Each row has a name. After each piece below comes the name of the row it's from, unless a question asks for something else. Each question is about the rows just above it.

ledup: [  7  75  -3 -46   3  -6 -46  29  -5 -27]
lafer: [-13  25   1  24  23 -16  62  62 -16  -4]
fon: [ -4 -16 -13  62   2  24 -16  23  25  62]
guma: [-13  25  -2 -82 -18  -9  62 -14 -16  -4]
gifum: [  8  12   1 -16  24  23 -53 -15  13  -7]
Fep: [ 16  -4   5  50  -1 -22  28  30 -16  57]
Put [-53 -16 -15  -7   1   8  12  13  23  24] back in order: which row is it?	gifum
Put [ 25   1  23  -4  62 -16 -16  24  62 -13] back in order: which row is it?	lafer
What comes right after [-6] in the named rows?	[-46]
The next 3 entries after [ 3 -6]:	[-46  29  -5]
[  8  12   1 -16  24  23 -53 -15  13  -7] is in which row?	gifum
The next 3 entries after [  1 -16  24  23]:	[-53 -15  13]
[ -4  62 -16   2  25  24 -13  23 -16  62] is which row reordered?	fon

lafer: [  0  35  13   0 -17]
gifum: [  7   0  14 -20 -15]
guma: [ 90   0   0   9 -30]
buvu: [-14  37  25 -29  -5]
sosus: [ 31   9 -10   5   0]
[  7   0  14 -20 -15]	gifum
[-14  37  25 -29  -5] is in which row?	buvu
Which row holds [ 90   0   0   9 -30]?	guma

lafer: [ 12 -68 -17  20   1  27  12  17 -24   3   1  44  16  -8]
gifum: [-18   3  20  16  27  12   1  17   1  11  -8 -68  44 -24]
Lerag: [ 16   3   1 -68 -24 -17  27  12  17   1  11  44  -8  20]
zil: [ 15  -5   3  46  11   2  -2 -10  22  15   6 -10  47  12]
The next 3 entries after [12 17  1]:	[11 44 -8]
Which row holds these entries in another order? [ 20  16   3   1 -68 -24 -17  27  12  17   1  11  44  -8]	Lerag
Which row holds these entries in another order? [ 20  -8  44  11   1  17  12  27 -17 -24 -68   1   3  16]	Lerag
Put [ 27  12  17   1  11  44  -8  20  16   3   1 -68 -24 -17] back in order: which row is it?	Lerag
Right after [-2] comes	[-10]

fon: [-23 -73  66 -53 -50 -35  42 -16 -14 -30  11  18 -17]
Fep: [  7  65  24 -20  10  17  42  -4  30  19  29  14  19]
Mibu: [-17 -28 -12   6 -17  29  31  17  32 -15  64 -21  43]
sosus: [ 48  -6  18 -19  38  -6 -14 -14 -34 -17 -26  49 -26]
gifum: [-19  -1  -3 -12 -13 -13 -12  -3  -2  -4 -14 -19  -9]
guma: [-12  56   7 -13  -5 -33 -16 -11  -5  26 -44  -6 -23]
Lerag: [-38 -23 -73  66 -53 -50 -35  39  32  31  10 -39  41]
The next 3 entries after [-23 -73  66 -53 -50 -35  39]:	[32 31 10]
Put [-73  10 -35  39 -23  32 -53  31 -39  66  41 -38 -50] back in order: which row is it?	Lerag
Give the next 3 entries after [-73  66 -53 -50 -35  39  32].	[ 31  10 -39]

sosus: [  1  38  42 -45  -4 -23 -16  20  40   5]
fon: [ 19  43  42   8  40  46  70 -55  34  -8]
ledup: [-55  46  42  18  -9 -23   2   4 -22  -4]
Fep: [ 26  21  67 -18  -5 -52  42  30  54 -23]
buvu: [ 46 -55  42  18  34   8  43  70  40  -8]
Lerag: [-43  53 -29  -7 -23  34 -70 -45 -35  33]
Mibu: [  7   3  -2 -11   3 -23   2   4 -22  -4]
zil: [ -4 -22  -2   7 -24   2   3   3   4 -11]
lafer: [-46 -83 -17 -34  71  68  27  22 -52  11]
vos: [ -8  11 -38  15  -1  15 -48 -12 -29  22]
gifum: [-17  28 -11  -3 -17   8 -26 -37 -29  10]
Put [ 42  18  34   8  43  70  40  -8  46 -55] back in order: which row is it?	buvu
Right after [19] comes	[43]
Put [ -4   7   3  -2 -11   3 -23   2   4 -22] back in order: which row is it?	Mibu
The next 3 entries after [34  8]:	[43 70 40]
The next 3 entries after [ 46 -55  42  18]:	[34  8 43]

lafer: [  6  11   0 -17]
Fep: [41 19  9 10]
ledup: [ 34 -10 -13  14]
guma: [ 34 -15   4 -71]
buvu: [-70  -1  10 -14]
Lerag: [-63   2 -18 -19]
sosus: [  9 -14  -3  27]
The entry that follows [-18]:	[-19]
[ 34 -10 -13  14]	ledup
[  6  11   0 -17]	lafer
What comes right after [-70] in the named rows?	[-1]

fon: [ 70  52  60  18 -41 -38 -23  43  13  62]
Fep: [ 32  89  90  16  78 -93 -29 -59 -18   7]
sosus: [ 71  60  18 -23  13  62 -41 -38  52  21]
guma: [ 71  60  18 -23  13  62 -41 -38  52  43]
ledup: [ 32  17 -59  89  90 -93 -18  78 -29   7]
Put [ 16  78 -93 -29 -59 -18   7  32  89  90] back in order: which row is it?	Fep
Which row holds these entries in another order? [ 52  43  71  60  18 -23  13  62 -41 -38]	guma
[-29   7  32  17 -59  89  90 -93 -18  78] is which row reordered?	ledup
What are the next 3 entries after [ 17 -59  89  90]?	[-93 -18  78]
[ 71  60  18 -23  13  62 -41 -38  52  21]	sosus

fon: [27 15 -5 60 60]
guma: [-20  67  15 -30 -30]
Lerag: [-40 -74 -16 -26 -26]
gifum: [ 25 -29  16  12  12]
Right after [16] comes	[12]
[60 60 -5 15 27] is which row reordered?	fon
[ 25 -29  16  12  12]	gifum

ledup: [-12   2  18 -28   7   4  21]
Lerag: [ -7 -17  70 -64  39  -6   6]
sosus: [ -9   6   6  -5 -34 -38  23]
gifum: [ 10   1  -5  27 -43 -36   0]
zil: [ 25  -3  13  13  12  -9 -39]
buvu: [ 25  -3  70 -64  39  -6  38]
Fep: [ 70  25 -64  38  38  -3  -6]
What are the next 3 entries after [6 6]?	[ -5 -34 -38]
The entry that follows [-7]:	[-17]
Which row holds these entries in another order? [-64  39  -6  38  25  -3  70]	buvu
Which row holds [ 25  -3  13  13  12  -9 -39]?	zil
Right after [7] comes	[4]

Mibu: [ 17 -28  19  42 -27  39   2  30 -12  15 -24 -35 -31  23 -40 -21 -33]
ledup: [-30  76  59 -67  43   1   8 -22  16  43  47  37 -37 -21  30  64  54]
Lerag: [ 37   8   1  47  59 -22  16  76  54 -30 -67  64  43  30  43 -38 -21]
guma: [-30  47  37   8 -67  43 -21 -37  30   1  64  16  76 -31  59  43  53]
Give the next 3 entries after [-67  43 -21 -37  30   1  64  16  76].	[-31  59  43]
What are the next 3 entries after [ 15 -24]?	[-35 -31  23]
[  1  64  16  76 -31  59  43  53 -30  47  37   8 -67  43 -21 -37  30] is which row reordered?	guma
What comes right after [15] in the named rows?	[-24]
Give the next 3 entries after [ 59 -67  43   1   8].	[-22  16  43]
Right after [-40] comes	[-21]
Which row holds these entries in another order? [-67 -37 -30 -22 -21   1   8  16  30  37  43  43  47  54  59  64  76]	ledup

Fep: [-39  38  -8   9  51 -28   4  33   7 -20  17 -22  -3   3  43 -79  38  24
  -1  45  -4 -69 -19 -35  64   0 -39 -11  34 -12]
buvu: [ 24 -22  55  -4  33   7 -10 -69  32 -19  -2  -1 -49   4   9   3 -79  38
  43 -28 -20   0  -8  17  50 -36 -39 -13  -7  42]
ledup: [ -4  34 -79 -13  64  -1  -8 -11  45 -69   4 -39  38 -22  33 -12   2  -3
 -19   0  38 -28 -20   9  43 -35  17 -39   7  24]
[ -4  34 -79 -13  64  -1  -8 -11  45 -69   4 -39  38 -22  33 -12   2  -3
 -19   0  38 -28 -20   9  43 -35  17 -39   7  24] is in which row?	ledup
[-39  38 -22  33 -12   2  -3 -19   0  38 -28 -20   9  43 -35  17 -39   7
  24  -4  34 -79 -13  64  -1  -8 -11  45 -69   4] is which row reordered?	ledup
What are the next 3 entries after [ -1 -49]?	[4 9 3]
The next 3 entries after [-22  55]:	[-4 33  7]
[ 64   0 -39 -11  34 -12 -39  38  -8   9  51 -28   4  33   7 -20  17 -22
  -3   3  43 -79  38  24  -1  45  -4 -69 -19 -35] is which row reordered?	Fep
What comes right after [50] in the named rows?	[-36]

Lerag: [ 75  25 -58 -94 -65  31]
ledup: [ 51  29 -84 -50 -58  35]
Mibu: [ 43   4 -45 -82 -53  -5]
fon: [ 35  27 -51 -67 -62   8]
gifum: [ 75  25 -58 -36 -55  14]
Fep: [ 75  25 -58 -36 -55  29]
[-94 -65 -58  25  31  75] is which row reordered?	Lerag
Give the next 3 entries after [ 27 -51].	[-67 -62   8]

buvu: [ 24  -4   4 -24 -24  -4  10  31  31  49  15 -12 -23   0  -9  19 -28 -26]
guma: [ 24  -4   4 -24 -24  -4  10  31  31 -26  15 -12 -23   0  -9 -16 -28  -1]
zil: [ 12   2 -10  15 -13  13 -25  22 -36 -25 -43 -18  39   1  53  -2   5 -24]
gifum: [ -9   3  -1 -26  10  -4 -12 -16  -4 -28  31   0  31 -24  24 -23  15 -24]
Mibu: [ 29  27 -29  10 -26  33  17  21  16  40 -44  11 -25  47  -3  21 -17  40]
Fep: [ 12  20  63  -8 -13  16 -25  37  40 -25  11  16 -44  16 -20  33   7 -27]
lafer: [-47 -25  -8  32 -20  18  13  43  40 -20  41   1 -10  45  -7   7   6  -3]
What are the next 3 entries after [ 16  40 -44  11 -25]?	[47 -3 21]
Right after [49] comes	[15]
Which row holds these entries in another order? [-26  15 -12 -23   0  -9 -16 -28  -1  24  -4   4 -24 -24  -4  10  31  31]	guma

Fep: [-47  50 -66  -5  67 -37  36  29 -79  58  -1 -78  53 -74  75  78 -25 -59]
Lerag: [ 62  66 -53  35 -33  64  -6  19  34 -78  55 -12 -66 -24 -13  23  57 -55]
zil: [ 27  -4  57  45   3  63  -4  70  77  29  36  16 -69 -65  49 -11 -35  73]
guma: [-47  36 -37  50 -59 -74  67  -1 -25  53 -78  -4  29 -66  75  78 -79  58]
lafer: [-52 -26  49 -32 -56 -27 -54 -41 -60  78 -17  43  65 -54  41  51  13 -45]
ledup: [-14 -46  29 -47   6  56  48  55 -26  65  17  -7  16 -23  33   3  46 -74]
fon: [-47 -22 -66  62 -78 -52  49  25 -48  45  50 -11  74   9 -20 -78 -57  18]
sosus: [-29  16 -29 -56   7   2  43  32 -64  73 -67 -23 -17  23 -21   1  78 -29]
vos: [-78 -74  -1  50 -79  36  78 -38  53  75 -25 -66  58  29 -47  -5 -59  67]
buvu: [-19   4  -8 -41  -6 -57 -43 -12 -11 -76 -45  20 -18  22  48  28  36 -23]
gifum: [ 62  49  18  45  25 -78 -57 -78  74 -20 -66 -11 -47 -48  49   9 -22 -52]
Mibu: [ 17 -29 -74  11  65 -44 -54 -66  39  38  -4  46  41   7  67  26  60  71]
Give the next 3 entries after [-11 -76 -45  20 -18  22].	[48 28 36]
Which row holds these entries in another order? [-59 -25  78  75 -74  53 -78  -1  58 -79  29  36 -37  67  -5 -66  50 -47]	Fep
Put [-55  57  23 -13 -24 -66 -12  55 -78  34  19  -6  64 -33  35 -53  66  62] back in order: which row is it?	Lerag
[-78 -78 -66 -57 -52 -48 -47 -22 -20 -11   9  18  25  45  49  49  62  74] is which row reordered?	gifum
[ 67 -59  -5 -47  29  58 -66 -25  75  53 -38  78  36 -79  50  -1 -74 -78] is which row reordered?	vos
Right after [64] comes	[-6]

guma: [ 62  38   7  33   1   1  -1   0 -21   5 -16   0  -1  54   0   0   0   9
   0 -34   1   1   0  10 -14  13 -19  -1  23  -5]
lafer: [  1  38   7  33   1   1  -1   0 -21   5  -6   0  -1  54  -1   0   0   9
   0   1 -34   1   0  10 -14  13 -19  -1   2  -5]
zil: [ -1   0   1   9   0   1 -34   0 -21   5 -16   0  -1  54  -1   0  -2  -1
   1   0   7   0 -26  -5   4  12  22  45  84  66]
buvu: [ 64  77  52  69  16   5   4   3 -10   1 -30   0   0  46   1   0   0   0
   0   0  -1   0 -21 -14   0   2   4  12  37  43]
fon: [ 62   9   7  33   1   1  -1   0 -21   5 -16   0  -1  54  -1   0  -2  -1
   1   0   7   0 -26  -5   4  12  22  45  84  66]
Give the next 3 entries after [  0   1 -34   1].	[  0  10 -14]
The next 3 entries after [ -1   0   0   9   0   1 -34]:	[ 1  0 10]
Put [  1 -26  -1  -1   0  22 -16  -1   0   1  54  66  -1  -5   9   0   0   4
   0 -34  12   5   0 -21   7  84   0  -2   1  45] back in order: which row is it?	zil
What comes right after [-6] in the named rows?	[0]
[ 64  77  52  69  16   5   4   3 -10   1 -30   0   0  46   1   0   0   0
   0   0  -1   0 -21 -14   0   2   4  12  37  43]	buvu

gifum: [-17   0  -9  25 -11  25  33  -4 -59  61 -33  17  12  33  10  18]
Fep: [  1  18   8  -8  -2 -13   1  -8  30  31  24   3   6 -56   3  -9]
Lerag: [  0  -8   7 -26 -21  -3 -17   7  -8  55  -7  18 -14 -12 -22 -10]
fon: [ -9 -22  21   6   3   8  16   9 -13  23 -22   0 -10  33 -16  -6]
buvu: [  5   9  14 -27  15  -1 -14   5  44  17  61 -33  -1 -48   3  -5]
zil: [ -9 -22  21   6   3   8  16   9 -13  23  -3  31  12  29  12  19]
ledup: [  0  -8  32 -26  11  24  18  49 -31  70  10  34  11  -4  -3   9]
guma: [ 15 -11 -26  -1  -2  -4 -35   0 -26 -36 -35  -1 -20  30 -18   5]
Which row holds [  0  -8   7 -26 -21  -3 -17   7  -8  55  -7  18 -14 -12 -22 -10]?	Lerag
The entry that follows [-21]:	[-3]
What are the next 3 entries after [ 61 -33  17]?	[12 33 10]

fon: [ 14   1  12 -78 -37]
lafer: [  1  10  30  -9 -34]
vos: [-17 -32  19   5 -31]
zil: [-12  -4   9  21  15]
ledup: [-16 -18   4   6 -13]
Fep: [-2  7 28  2 -7]
[-12  -4   9  21  15]	zil
What comes right after [21] in the named rows?	[15]
Right after [4] comes	[6]
Right after [9] comes	[21]

gifum: [  4  43 -33 -27  73]
fon: [27 20  8 14 33]
sosus: [  2  27  24  -7 -41]
buvu: [-30  -1  49 -32 -29]
ledup: [ 13  57 -33  -7 -38]
vos: [ 37  18  29  35 -25]
Mibu: [-43 -39  16 -39 -30]
zil: [ 17  -4  61  25 -50]
lafer: [ -7  24  27   2 -42]
guma: [ -7 -58  27   2 -42]
Lerag: [ 18  -2  61  25 -50]
Fep: [21 14 33 27  8]
The row with [ 17  -4  61  25 -50] is	zil
Where do [  4  43 -33 -27  73] appear?	gifum
Which row holds these entries in another order? [ 8 14 21 27 33]	Fep
[ -2  25  61 -50  18] is which row reordered?	Lerag
Which row holds these entries in another order? [  2 -42 -58  27  -7]	guma
Put [  2 -42  -7  24  27] back in order: which row is it?	lafer

sosus: [ 30 -76 -48 -49   8 -55]
Lerag: [  9 -36 -17  -4  -8  -3]
lafer: [ 7 -4  6 29  5  3]
buvu: [ 21 -54   6 -35   5 -37]
The entry that follows [-35]:	[5]
What comes right after [-49] in the named rows?	[8]
Which row holds these entries in another order? [-54 -37 -35   5   6  21]	buvu
The entry that follows [30]:	[-76]
Right after [21] comes	[-54]
Right after [-48] comes	[-49]

lafer: [  3   1 -34  -2 -39 -23  20  61  44 -11   8 -67  32  16  19 -27 -13 -11
   7  28  14  14 -43  -7   1 -10  13  11 -15 -15  38  13  -8   1  -9  13
 -25   4  33   5 -23  49 -36   3 -15 -32  14 -43]
Mibu: [  5 -45  79   1 -47 -12  20  60  42 -15  10 -51  33 -77   9 -36 -27  46
  -3  26   0  22 -42  -4 -10  -7 -16   1 -12 -15  32   3 -12  14 -14  12
 -21 -14  35   5 -12  36 -21  22 -22 -36  25 -42]
gifum: [  5  -3 -21   1 -47 -12  20  60  42 -15  10 -51  33   5   9 -36 -27  -1
  -3  28  14  -7  14   1 -10 -43 -16   1 -15 -15  32   3 -12  14 -14  12
 -21 -14  35   5 -12  36 -21   3 -22 -36  25 -42]
[  5 -45  79   1 -47 -12  20  60  42 -15  10 -51  33 -77   9 -36 -27  46
  -3  26   0  22 -42  -4 -10  -7 -16   1 -12 -15  32   3 -12  14 -14  12
 -21 -14  35   5 -12  36 -21  22 -22 -36  25 -42]	Mibu
Give the next 3 entries after [ 28  14  14 -43  -7   1 -10].	[ 13  11 -15]
Give the next 3 entries after [  5 -45  79].	[  1 -47 -12]
The row with [  5  -3 -21   1 -47 -12  20  60  42 -15  10 -51  33   5   9 -36 -27  -1
  -3  28  14  -7  14   1 -10 -43 -16   1 -15 -15  32   3 -12  14 -14  12
 -21 -14  35   5 -12  36 -21   3 -22 -36  25 -42] is	gifum
What are the next 3 entries after [-11   7  28  14  14 -43  -7]?	[  1 -10  13]

guma: [  1 -16 -18  10  -2   0  26  45   2 -14  10  11  -6  12 -16   2 -21 -26
  11]
fon: [ 19  -6   8 -29 -16   3  -7  20  -7   3 -16  23  16 -22 -15   7   7  -2
  18]
ledup: [-53 -14  11  -6 -17  -1  11   0  -3   4 -11  28  22  -4  37  18   7  -5
  14]
sosus: [-10 -33 -13  11  21 -21   3  13  -4 -18 -11 -21  -6  19  30  14   6   2
 -28]
Mibu: [-53 -26  -6  11 -21  30  12 -25  12  18  21 -16   5  24  28  -1 -19   1
  -4]
gifum: [ -9 -67 -39 -51  12 -38  35 -15  10 -50 -14 -16  16  17 -11 -32  -9  42
  37]
vos: [ 13  20 -18   6   3  30 -10  14  -6 -13 -28  11   2 -11  -4 -33 -21  21
 -21]
lafer: [ 16  -5   8  11   2  -5 -12   1 -13 -16  12  -3   9  -7  -5 -29  35   3
  -4]
zil: [ 27  -6   7 -34 -10   5 -10  13  12 -20 -24  15   5 -21   8  20   0  11
  24]
buvu: [-14   0   2  17 -18  -7   0   3   5   8   3 -11 -15  12   6   6 -10  31
  -2]
Fep: [ 19  16 -12 -12  36   3  88 -13  -2  -7 -18  61  15  44 -56  24   3 -13
   5]
Lerag: [-10   7  -6  36   6 -19   7 -31  -9  -3  70 -14 -34   2  -6 -14  29   7
   9]
Which row holds these entries in another order? [-33 -28 -21 -21 -18 -13 -11 -10  -6  -4   2   3   6  11  13  14  20  21
  30]	vos
Give the next 3 entries after [-50 -14].	[-16  16  17]
What are the next 3 entries after [ 16 -12 -12  36   3]?	[ 88 -13  -2]

guma: [-26  25  11  68  -9]
sosus: [-21 -53 -36  13  42]
gifum: [ 60  63  14   0 -55]
ledup: [-26  11   1  77   1]
zil: [ 26 -52 -22  24  52]
Fep: [-20  33  15  62 -16]
Mibu: [50 25 11 68 -9]
vos: [-69 -52 -22 -86  62]
Right after [63] comes	[14]
Right after [-21] comes	[-53]
[-69 -52 -22 -86  62]	vos
Right after [26] comes	[-52]
Which row holds [ 26 -52 -22  24  52]?	zil

